Below is a small trained network, with its code and all its weights. Each question gives an input and a class and asks what happens when units are switched off, that is, made to give their printed mean instead of their output.

import numpy as np


def w(rows, s, z=0):
    codes = np.array(rows[::2]) - 128.0
    scale = np.full(codes.shape[1], s)
    scale[-1] = z or s
    return codes * scale


def norm(h):
    return h / np.sqrt((h * h).mean(-1, keepdims=True) + 1e-5)


def f(y):
    return y / 2 * (1 + np.tanh(0.7978845608 * (y + 0.044715 * y**3)))


def log_softmax(a):
    a = a - a.max(-1, keepdims=True)
    return a - np.log(np.exp(a).sum(-1, keepdims=True))


def net(x, mask):
    res = np.array(x, float).reshape(1, 5) / 4 @ E
    u = 0
    for l in range(3):
        y = f(norm(res) @ A[l][:, :-1].T + A[l][:, -1])
        res = res + np.where(mask[u : u + 7], y, B[l][:, -1]) @ B[l][:, :-1]
        u += 7
    return log_softmax(norm(res)[-1] @ U[:, :-1].T + U[:, -1])


A, B = {}, {}
E = w([
[181,46,155,56,98,1,154],'x0',
[63,112,66,80,166,211,50],'x1',
[216,192,17,103,95,128,237],'x2',
[79,154,185,125,48,118,205],'x3',
[161,189,124,192,38,156,71],'x4',
],0.0049)
A[0] = w([
[60,97,176,67,99,151,192,153],'0.n0',
[86,168,106,118,164,254,113,129],'0.n1',
[101,109,171,222,90,164,151,2],'0.n2',
[181,80,117,165,146,83,104,99],'0.n3',
[189,137,75,136,99,87,169,81],'0.n4',
[143,184,39,162,163,202,118,32],'0.n5',
[71,171,147,190,76,176,46,20],'0.n6',
],0.0093,0.0031)
B[0] = w([
[54,143,66,172,134,174,168,187],'0.n0',
[153,137,25,212,124,186,64,254],'0.n1',
[161,153,202,176,140,63,153,160],'0.n2',
[189,182,92,168,148,155,35,157],'0.n3',
[192,105,167,24,179,255,196,195],'0.n4',
[106,118,84,119,192,19,107,220],'0.n5',
[203,57,167,161,63,169,141,220],'0.n6',
],0.008,0.0063)
A[1] = w([
[185,121,154,89,180,79,51,82],'1.n0',
[128,149,158,89,119,181,93,2],'1.n1',
[219,146,95,98,112,109,148,204],'1.n2',
[157,182,113,132,140,70,176,171],'1.n3',
[133,92,5,142,165,137,171,231],'1.n4',
[91,156,174,187,97,86,111,71],'1.n5',
[90,88,103,157,105,108,78,181],'1.n6',
],0.012,0.0025)
B[1] = w([
[88,172,53,188,133,203,69,169],'1.n0',
[177,157,180,83,97,69,152,123],'1.n1',
[35,138,226,99,67,193,114,197],'1.n2',
[73,92,194,159,96,144,135,152],'1.n3',
[84,131,86,99,162,43,135,244],'1.n4',
[203,126,103,161,254,37,137,150],'1.n5',
[127,146,57,81,125,150,79,180],'1.n6',
],0.0086,0.011)
A[2] = w([
[157,150,189,70,114,64,156,253],'2.n0',
[86,158,125,1,159,100,175,32],'2.n1',
[215,210,154,123,112,45,246,73],'2.n2',
[86,129,58,118,161,78,23,108],'2.n3',
[74,122,147,32,116,101,168,167],'2.n4',
[206,37,120,140,116,120,127,72],'2.n5',
[142,127,97,68,158,81,176,112],'2.n6',
],0.0098,0.0027)
B[2] = w([
[11,137,29,96,193,99,151,158],'2.n0',
[50,139,172,117,35,174,202,186],'2.n1',
[84,179,159,100,143,34,85,150],'2.n2',
[120,220,65,171,173,131,169,255],'2.n3',
[21,73,118,150,111,164,204,190],'2.n4',
[116,85,184,42,104,106,176,135],'2.n5',
[130,83,255,123,69,172,123,149],'2.n6',
],0.0079,0.0099)
U = w([
[120,180,4,160,157,132,96,197],'0',
[14,136,162,64,87,144,199,186],'1',
[139,69,135,67,152,89,165,5],'2',
[174,120,126,49,128,131,140,2],'3',
[154,139,188,150,164,3,146,107],'4',
[241,88,188,172,84,136,101,121],'5',
[149,157,157,96,79,208,56,141],'6',
[173,35,129,56,83,82,133,29],'7',
],0.017,0.0055)

Each question gives the input, the list of numbers given to net, and the class t.
The units are the neurons (one row each of A and B). Each row of codes is followed by its name. A weight is (code - 128) times the scale printed after its matrix; where a second scale follows, it is the last column's (A, B and U).
mask holds one flag per neuron, layer by layer. A switched-off neuron (its flag False) gives its mean, the last column of its row in B, instead of its output. The means were averaged over made-up inputs and are rounded, as every weight is.
A unit's drop is (log p(t) with every unit on - log p(t) with that unit switched off) / (log p(t) with every unit on - log p(t) with every unit switched off).
The circuit of an input: a set's keep is (log p(t) with only the set's units on - log p(t) with every unit switched off) / (log p(t) with every unit on - log p(t) with every unit switched off). Starting from the 12 units with the biggest drops (on a tie, the unit counted first), units are removed one at a time, each time the one whose removal leaves the highest keep (on an exact tie, the one counted first), for as long as the keep stays at least 0.8.
circuit, biggest first: the units of the circuit, biggest drop first
most important unit: the unit with the biggest drop
top k neurons in layer l: the k neurons of layer l with the biggest drops, biggest first
drop of u: that unit's drop, to one decimal
input [7,-3,6,-8,-2], class 1: circuit, biggest first => [1.n2]
input [-7,-6,-8,7,1], class 4: circuit, biggest first => [0.n2 1.n5]
input [8,5,-6,6,8], class 7: top 2 neurons in layer 1 => [1.n0 1.n4]
input [1,8,-4,2,5], class 6: top 2 neurons in layer 1 => [1.n4 1.n0]
input [8,6,1,0,6], class 6: top 3 neurons in layer 1 => [1.n0 1.n4 1.n2]
input [4,1,-4,2,6], class 4: top 4 neurons in layer 1 => [1.n5 1.n2 1.n0 1.n3]
input [7,-4,-6,3,4], class 4: top 2 neurons in layer 0 => [0.n1 0.n5]
input [-8,1,-8,3,0], class 5: top 3 neurons in layer 0 => [0.n6 0.n2 0.n5]
input [7,7,-5,0,-3], class 0: top 3 neurons in layer 1 => [1.n2 1.n4 1.n6]
input [3,8,-6,3,2], class 0: top 2 neurons in layer 1 => [1.n6 1.n2]
input [1,-7,-2,-3,-2], class 6: top 2 neurons in layer 0 => [0.n1 0.n5]
input [7,-7,2,-4,4], class 6: top 2 neurons in layer 0 => [0.n3 0.n0]
input [1,3,-8,-4,8], class 5: top 2 neurons in layer 1 => [1.n4 1.n2]
input [6,-8,-2,-1,-3], class 6: most important unit => 0.n3
input [-2,5,-5,6,8], class 5: drop of 0.n6 => 0.7
input [-2,-6,-6,-6,7], class 5: drop of 0.n6 => 0.3
input [-6,-6,-5,-2,4], class 5: drop of 0.n6 => 0.4
